Below are the code and all the weights of a small trained network. Each question names an input and a class and asks about switching units off, where a switched-off unit gives its printed mean instead of its output.

import numpy as np


def w(rows, s, z=0):
    codes = np.array(rows[::2]) - 128.0
    scale = np.full(codes.shape[1], s)
    scale[-1] = z or s
    return codes * scale


def f(y):
    return y / 2 * (1 + np.tanh(0.7978845608 * (y + 0.044715 * y**3)))


def log_softmax(a):
    a = a - a.max(-1, keepdims=True)
    return a - np.log(np.exp(a).sum(-1, keepdims=True))


def net(x, mask):
    res = np.array(x, float).reshape(1, 7) / 4 @ E
    y = f(res @ A[0][:, :-1].T + A[0][:, -1])
    res = res + np.where(mask, y, B[0][:, -1]) @ B[0][:, :-1]
    return log_softmax(res[-1] @ U[:, :-1].T + U[:, -1])


A, B = {}, {}
E = w([
[135,157,117,162,86,169,86,33,139,2,52],'x0',
[118,246,26,197,123,49,105,156,48,116,137],'x1',
[126,129,125,129,129,126,121,134,136,131,122],'x2',
[126,135,127,123,130,133,130,134,128,129,124],'x3',
[77,80,202,100,48,55,145,206,60,59,90],'x4',
[44,140,152,160,130,191,85,158,137,68,234],'x5',
[105,112,41,157,20,179,212,153,151,138,126],'x6',
],0.0063)
A[0] = w([
[62,118,132,159,135,170,92,157,164,90,204,31],'N1',
[188,168,57,167,212,163,112,86,194,210,189,84],'N2',
[49,121,143,141,124,185,112,138,106,104,208,75],'N3',
[96,80,46,129,26,191,228,158,165,113,121,169],'N4',
[215,94,104,95,130,75,186,107,137,177,20,129],'N5',
[99,117,126,97,181,97,165,236,104,222,222,66],'N6',
[133,41,151,79,115,186,153,113,202,114,126,171],'N7',
[125,56,195,84,130,206,120,99,185,136,142,7],'N8',
[163,147,194,105,186,103,56,102,108,111,127,171],'N9',
[96,254,41,209,120,65,87,152,69,118,179,12],'N10',
[110,160,129,153,107,166,84,77,125,41,67,59],'N11',
[102,90,168,102,96,75,131,171,74,93,102,188],'N12',
[138,115,188,78,205,83,55,111,103,103,132,90],'N13',
[61,82,158,107,90,48,136,177,60,98,115,4],'N14',
],0.0065,0.0034)
B[0] = w([
[133,224,214,75,79,121,62,48,80,116,109,166],'N1',
[206,118,99,24,108,201,144,107,173,36,108,254],'N2',
[161,204,187,112,98,147,77,71,67,143,152,177],'N3',
[197,192,144,236,191,122,173,162,109,138,161,250],'N4',
[83,206,242,112,72,150,24,83,54,128,207,221],'N5',
[168,30,154,207,47,108,90,39,176,171,44,232],'N6',
[108,118,119,109,195,83,149,155,65,144,80,230],'N7',
[85,131,103,73,182,45,169,113,48,135,20,191],'N8',
[158,136,122,221,162,124,185,152,147,141,171,206],'N9',
[85,99,121,69,179,48,164,118,61,101,42,229],'N10',
[159,1,141,200,45,97,90,82,212,199,56,191],'N11',
[191,116,74,59,131,215,150,144,162,38,177,212],'N12',
[194,196,124,216,183,107,187,134,160,123,156,192],'N13',
[202,126,100,61,102,187,166,92,176,49,96,182],'N14',
],0.0074,0.0058)
U = w([
[74,114,105,55,202,41,195,133,40,134,24,70],'0',
[185,129,84,20,110,212,165,120,210,51,139,70],'1',
[138,22,149,212,50,95,82,86,207,194,72,92],'2',
[103,243,216,98,86,140,25,100,55,150,203,101],'3',
[160,204,125,254,197,118,240,170,144,143,192,87],'4',
[98,114,115,121,147,136,127,147,130,132,153,249],'5',
[109,115,103,127,146,135,113,147,127,145,152,240],'6',
[8,123,75,106,124,117,112,207,206,176,205,100],'7',
],0.0085,0.013)

Each question gives the input, the list of numbers given to net, and the class t.
The units are the neurons (one row each of A and B). Each row of codes is followed by its name. A weight is (code - 128) times the scale printed after its matrix; where a second scale follows, it is the last column's (A, B and U).
mask holds one flag per neuron, in row order. A switched-off neuron (its flag False) gives its mean, the last column of its row in B, instead of its output. The means were averaged over made-up inputs and are rounded, as every weight is.
A unit's drop is (log p(t) with every unit on - log p(t) with that unit switched off) / (log p(t) with every unit on - log p(t) with every unit switched off).
The circuit of an input: a set's keep is (log p(t) with only the set's units on - log p(t) with every unit switched off) / (log p(t) with every unit on - log p(t) with every unit switched off). Starting from the 12 units with the biggest drops (on a tie, the unit counted first), units are removed one at a time, each time the one whose removal leaves the highest keep (on an exact tie, the one counted first), for as long as the keep stays at least 0.8.
units of the circuit, in order: the units of the circuit, biggest drop first
top k neurons: the k neurons with the biggest drops, biggest first
drop when u is switched off: that unit's drop, to one decimal
input [-2,-2,-4,-5,-3,7,4], class 3: units of the circuit, in order	[N1; N3]
input [-3,5,-5,7,-3,8,6], class 3: units of the circuit, in order	[N1]
input [5,0,-4,4,-1,0,-7], class 4: units of the circuit, in order	[N13; N9]
input [4,-7,3,4,4,7,3], class 0: top 2 neurons	[N8; N7]
input [3,-7,6,-3,6,-2,8], class 4: top 2 neurons	[N4; N10]
input [-3,-6,-2,-2,0,1,-2], class 0: top 2 neurons	[N8; N7]
input [-7,5,2,-5,-7,-1,-3], class 1: top 2 neurons	[N2; N11]
input [-1,-4,-5,-3,5,4,6], class 4: top 4 neurons	[N4; N2; N5; N10]
input [-1,2,-5,5,8,2,6], class 1: top 2 neurons	[N14; N12]
input [8,-1,-8,4,-6,7,5], class 2: top 3 neurons	[N11; N5; N12]
input [-4,-2,4,-5,3,-2,-8], class 4: top 2 neurons	[N13; N9]
input [1,-3,-6,-4,-7,6,-1], class 1: top 3 neurons	[N2; N5; N4]
input [-7,2,-2,0,-6,-4,-1], class 2: top 2 neurons	[N6; N12]
input [-8,-8,-4,-6,-7,0,5], class 0: top 2 neurons	[N8; N7]
input [5,-8,1,-1,-1,2,-6], class 0: top neuron	[N8]
input [-2,5,-1,3,5,4,3], class 0: top 2 neurons	[N10; N2]
input [7,-6,7,0,-3,-8,-4], class 3: top 2 neurons	[N5; N6]
input [5,1,2,-3,3,0,-6], class 4: top 3 neurons	[N13; N9; N6]
input [1,4,-3,8,8,-8,-8], class 1: units of the circuit, in order	[N12; N14]
input [4,-8,-4,3,4,-7,4], class 0: units of the circuit, in order	[N7]
input [-7,-4,-6,0,0,6,0], class 2: drop when N6 is switched off	1.4
input [1,-3,2,3,7,5,4], class 1: drop when N5 is switched off	0.3
input [-1,-7,3,-5,-7,-8,-8], class 3: drop when N5 is switched off	2.3
input [-6,4,-3,6,-4,8,8], class 3: drop when N9 is switched off	0.1
